[[115 128 136 139 156 139 114]
 [132 116 113 123 113 128 125]
 [141 123 116 144 123 117 141]] ==> 139

[[124 123 134 140]
 [127 124 103 144]] ==> 140

[149 122 141  98] ==> 98

[104 117 128 134 121 151] ==> 134

[147 123 101 139 135] ==> 139

[136 139 140 155 107] ==> 155

[[129 121 144 113 126 125 145]
 [127 114 129 115 127 120 125]
 [130 126 153 124 115 115 141]] ==> 113

[138 151 150 140 133 133 112] ==> 140

[[117 120 152 140 125 135]
 [113 135 108 123 118 121]
 [155 128 111 139 127 134]] ==> 140
---
{"in": [[134, 124, 150, 134, 143, 121, 130], [128, 143, 132, 121, 127, 112, 133], [124, 125, 120, 127, 130, 130, 132]], "out": 134}
{"in": [[127, 118, 126, 133, 116, 126, 114], [126, 104, 123, 126, 131, 122, 127], [129, 123, 133, 127, 147, 136, 133]], "out": 127}
{"in": [[131, 132, 121, 118, 110, 130], [127, 136, 151, 112, 101, 125], [127, 130, 122, 149, 154, 134]], "out": 131}
{"in": [[133, 127, 122, 117, 150, 140, 121], [122, 129, 120, 134, 121, 142, 134], [151, 117, 151, 136, 104, 116, 118]], "out": 133}
{"in": [[134, 127, 128, 130, 128], [138, 128, 127, 127, 129], [131, 128, 128, 128, 100]], "out": 134}
{"in": [[125, 115, 144, 143, 120, 132], [137, 134, 115, 116, 139, 111], [118, 111, 154, 132, 138, 114]], "out": 125}
{"in": [[135, 128, 123, 133, 124], [109, 125, 134, 106, 129], [130, 127, 143, 135, 145]], "out": 135}
{"in": [[123, 119, 136, 143, 138], [133, 131, 149, 113, 147], [127, 124, 135, 131, 121]], "out": 123}
---
[121 147 125 151 129 128 114] Out: 128
[102 141 120 107 136] Out: 107
[149 133 155 128 122 131 107] Out: 131
[156 112 102 140 157] Out: 140
[143 131 128 135 105 132] Out: 105
[129 149 128 150 129] Out: 150
[149 126 117 112 150] Out: 112
[141 123 113 119 107 134 118] Out: 134
[108 149 142 138 136] Out: 138
---
[ 99 113 142 132 137] => 142, 137

[115 144 127 121 150] => 150, 144

[129 118 128 149 112 118 132] => 149, 132

[116 135 115 113 132 153] => 153, 135

[120 134 134 130 137 107 136] => 137, 136

[119 136 135 149 134] => 149, 136

[[126 105 113 104 114]
 [102 137 102 133 109]
 [135 116 124 141 102]] => 141, 137

[118 146 151 143 134 123 112] => 151, 146

[[129 135 138 121 126 103 120]
 [123 123 126 116 132 123 109]
 [143 133 119 132 124 132 122]] => 143, 138
---
[149 142 145 128] yields 149
[115 117 150 130 110 126 119] yields 115
[129 146  98 145 135 134] yields 129
[145 105 133 121 121 129] yields 145
[153 116 157 125 139] yields 153
[154 130 139 136 151] yields 154
---
128  122  109  144  142  152  127
124  140  147  146  126  113  125
-> 126

123  139  146  127  119  146  119
125  157  145  116  135  137  118
139  140  125  115  129  133  142
-> 135

127  129  127  129  130
130  124  130  125  123
121  140  102  119  130
-> 130

104  129  126  120  137
122  127  142  118  119
128  142  111  133  109
-> 142

101  129  132  123  133
137  127  107  102  129
-> 107

106  151  123  152
107  125  108  123
107  148  138  136
-> 125

110  145  113  143  113  120
133  104  126  151  119  141
146  100  136  123  140  131
-> 151
---
[[124 127 111 110 125 127 119 120 132 122 112]
 [102 127 120 110 106 130 132 118 121 120 135]
 [119 127 125 110 131 134 124 127 132 133 120]
 [113 132 130 110 129 138 117 133 136 130 122]
 [133 118 126 110 120 141 120 123 128 133 135]
 [100 134 113 110 125 127 123 116 115 128 131]
 [102 126 120 110 106 130 132 117 121 120 135]] -> 132

[[126 116 121 111 139 121 115 148 136 133 116 139]
 [137 118 121 121 143 132 109 136 131 123 111 145]
 [147 118 145 137 122 133 129 131 116 111 136 141]
 [133 119 119 134 113 117 136 117 106 118 120 116]
 [128 111 136 118 116 111 135 126 116 123 114 112]
 [134 113 124 118 130 113 126 129 130 128 135  98]
 [139 109 137 138 119 121 117 125 137 121 111 142]
 [131 127 140 133 116 128 141 144 117 121 144 147]
 [113 132 146 130 113 121 147 134 129 127 122 112]
 [129 133 124 121 129 132 128 105 124 143 151 141]
 [139 135 121 132 140 142 117 102 126 130 140 126]] -> 133

[[122 142  98 100 111 129 145]
 [153 154 136 139 157 130 122]
 [152 145 142 143 153 134 114]
 [118 121 137 117 111 144 114]
 [121 143  98  98 109 132 144]
 [118 148 126 108 126 109 125]
 [121 142  98 100 108 134 143]
 [130 115 126 140 133 117 136]] -> 111

[[135 117 121 127 105 123 143 110]
 [136 112 135 117 109 148 134 124]
 [140 137 128 113 121 141 144 108]
 [135 116 121 127 105 123 143 109]
 [135 119 121 127 105 123 144 108]
 [135 117 121 127 105 123 143 110]
 [135 111 135 117 108 148 134 124]] -> 123

[[129 112 134 118 123 124 132 132 146]
 [149 117 129 123 102 108 132 127 146]
 [130 118 126 121 118 116 122 128 147]
 [131 135 119 131 106 126 124 122 146]
 [126 125 138 120 116 113 127 114 150]
 [133 120 133 117 122 121 118 120 138]
 [124 123 132 124 120 126 126 121 148]
 [133 115 128 118 120 123 121 115 131]
 [130 127 135 122 110 135 120 115 135]] -> 132
